Below is a small trained network, with its code and all its weights. Each question gives an input and a class and asks what happens when units are switched off, that is, made to give their printed mean instead of their output.

import numpy as np


def w(rows, s, z=0):
    codes = np.array(rows[::2]) - 128.0
    scale = np.full(codes.shape[1], s)
    scale[-1] = z or s
    return codes * scale


def norm(h):
    return h / np.sqrt((h * h).mean(-1, keepdims=True) + 1e-5)


def f(y):
    return y / 2 * (1 + np.tanh(0.7978845608 * (y + 0.044715 * y**3)))


def log_softmax(a):
    a = a - a.max(-1, keepdims=True)
    return a - np.log(np.exp(a).sum(-1, keepdims=True))


def net(x, mask):
    res = np.array(x, float).reshape(1, 8) / 4 @ E
    u = 0
    for l in range(4):
        y = f(norm(res) @ A[l][:, :-1].T + A[l][:, -1])
        res = res + np.where(mask[u : u + 4], y, B[l][:, -1]) @ B[l][:, :-1]
        u += 4
    return log_softmax(norm(res)[-1] @ U[:, :-1].T + U[:, -1])


A, B = {}, {}
E = w([
[148,163,109,166,107,101,149,99],'x0',
[159,160,186,31,30,213,102,117],'x1',
[62,101,209,165,178,255,108,93],'x2',
[139,67,168,165,3,155,174,207],'x3',
[83,136,30,112,19,205,188,58],'x4',
[194,52,95,219,141,192,184,216],'x5',
[161,123,186,178,72,99,133,70],'x6',
[200,3,165,102,194,128,97,70],'x7',
],0.0068)
A[0] = w([
[204,117,78,109,151,137,136,18,4],'0.n1',
[133,139,71,22,133,253,183,136,122],'0.n2',
[128,60,174,82,41,32,124,60,134],'0.n3',
[46,156,148,156,191,69,180,97,40],'0.n4',
],0.0074,0.0036)
B[0] = w([
[245,205,180,159,160,215,198,197,149],'0.n1',
[155,125,227,193,146,65,40,171,253],'0.n2',
[116,182,111,160,212,231,45,149,217],'0.n3',
[123,65,89,98,162,132,174,150,155],'0.n4',
],0.011,0.0041)
A[1] = w([
[97,135,136,162,146,133,60,85,9],'1.n1',
[156,60,123,218,180,149,98,143,164],'1.n2',
[157,198,141,86,148,63,71,126,56],'1.n3',
[138,28,187,200,93,224,175,254,49],'1.n4',
],0.0075,0.0013)
B[1] = w([
[138,125,106,210,184,62,73,141,154],'1.n1',
[188,63,131,200,186,170,107,71,224],'1.n2',
[106,255,169,141,149,77,74,73,173],'1.n3',
[136,223,207,208,148,230,144,177,254],'1.n4',
],0.008,0.0072)
A[2] = w([
[2,88,212,151,100,178,148,2,95],'2.n1',
[158,178,239,182,129,160,181,230,127],'2.n2',
[119,173,188,64,147,64,101,201,251],'2.n3',
[175,193,42,65,115,85,185,192,93],'2.n4',
],0.0066,0.0015)
B[2] = w([
[180,184,71,65,179,63,93,116,159],'2.n1',
[171,135,140,129,153,156,248,168,254],'2.n2',
[42,94,45,79,153,134,98,99,182],'2.n3',
[105,77,39,62,44,105,150,136,145],'2.n4',
],0.012,0.0071)
A[3] = w([
[53,23,82,37,67,57,254,180,79],'3.n1',
[25,154,90,178,31,106,51,98,173],'3.n2',
[81,247,147,105,123,92,223,161,8],'3.n3',
[105,147,91,154,10,179,66,138,96],'3.n4',
],0.0064,0.0017)
B[3] = w([
[173,82,83,130,154,146,164,107,211],'3.n1',
[96,67,246,78,176,95,151,98,250],'3.n2',
[151,136,42,104,104,58,210,80,201],'3.n3',
[70,174,97,148,201,94,46,125,156],'3.n4',
],0.011,0.0024)
U = w([
[77,85,53,60,87,36,224,133,37],'0',
[133,184,248,178,103,241,159,249,254],'1',
[2,198,188,10,124,28,2,81,65],'2',
],0.0084,0.0017)

Each question gives the input, the list of numbers given to net, and the class t.
The units are the neurons (one row each of A and B). Each row of codes is followed by its name. A weight is (code - 128) times the scale printed after its matrix; where a second scale follows, it is the last column's (A, B and U).
mask holds one flag per neuron, layer by layer. A switched-off neuron (its flag False) gives its mean, the last column of its row in B, instead of its output. The means were averaged over made-up inputs and are rounded, as every weight is.
A unit's drop is (log p(t) with every unit on - log p(t) with that unit switched off) / (log p(t) with every unit on - log p(t) with every unit switched off).
The circuit of an input: a set's keep is (log p(t) with only the set's units on - log p(t) with every unit switched off) / (log p(t) with every unit on - log p(t) with every unit switched off). Starting from the 12 units with the biggest drops (on a tie, the unit counted first), units are removed one at a time, each time the one whose removal leaves the highest keep (on an exact tie, the one counted first), for as long as the keep stays at least 0.8.
circuit, biggest first: the units of the circuit, biggest drop first
unit that matters most: the unit with the biggest drop
top k neurons: the k neurons with the biggest drops, biggest first
k most important neurons of layer l: the k neurons of layer l with the biggest drops, biggest first
drop when u is switched off: that unit's drop, to one decimal
input [-1,2,6,6,1,-7,-8,1], class 2: top 2 neurons	(0.n1 2.n3)
input [-5,-3,5,-5,-3,-2,1,-2], class 2: top 2 neurons	(2.n2 1.n4)
input [8,3,-8,-4,8,5,-4,5], class 1: circuit, biggest first	(0.n1)
input [1,-7,-1,6,4,-2,-1,-1], class 0: top 2 neurons	(0.n2 0.n1)
input [0,-5,6,6,-2,-8,7,-7], class 2: top 4 neurons	(1.n4 0.n1 2.n1 3.n1)
input [-8,-6,-3,-3,-3,-4,-4,-6], class 0: top 2 neurons	(0.n4 0.n2)
input [1,-4,-7,1,2,-5,0,0], class 2: top 2 neurons	(0.n3 2.n2)
input [-7,-8,-3,3,-4,1,2,-5], class 0: top 4 neurons	(0.n3 0.n2 3.n3 0.n1)
input [2,6,3,7,7,-5,-7,-8], class 2: circuit, biggest first	(0.n1 3.n4 1.n4)
input [7,0,1,1,-3,-3,0,-4], class 0: top 4 neurons	(0.n2 0.n4 1.n2 0.n3)
input [-6,-5,-2,-1,2,1,-4,3], class 0: 2 most important neurons of layer 1	(1.n4 1.n3)
input [1,2,4,6,8,-4,-6,-7], class 2: top 2 neurons	(0.n1 3.n4)
input [-5,4,2,-3,2,0,6,-2], class 2: top 2 neurons	(1.n4 0.n1)
input [-5,8,-4,0,-5,2,8,-7], class 0: top 2 neurons	(3.n3 2.n2)
input [5,1,0,8,3,-6,-1,-3], class 2: unit that matters most	1.n4
input [-6,-6,-1,-5,-2,-4,8,-8], class 0: 3 most important neurons of layer 0	(0.n4 0.n2 0.n3)
input [-2,3,-5,2,5,2,2,-5], class 0: 2 most important neurons of layer 1	(1.n2 1.n4)
input [-4,-4,-3,-7,-3,1,-2,-7], class 0: drop when 1.n1 is switched off	0.0
input [-3,7,-3,0,1,-1,-8,-6], class 2: drop when 0.n2 is switched off	0.1
input [3,-8,-1,-6,-4,0,-8,-6], class 0: drop when 0.n4 is switched off	0.3
input [5,2,4,6,-5,-8,5,-2], class 2: unit that matters most	1.n4
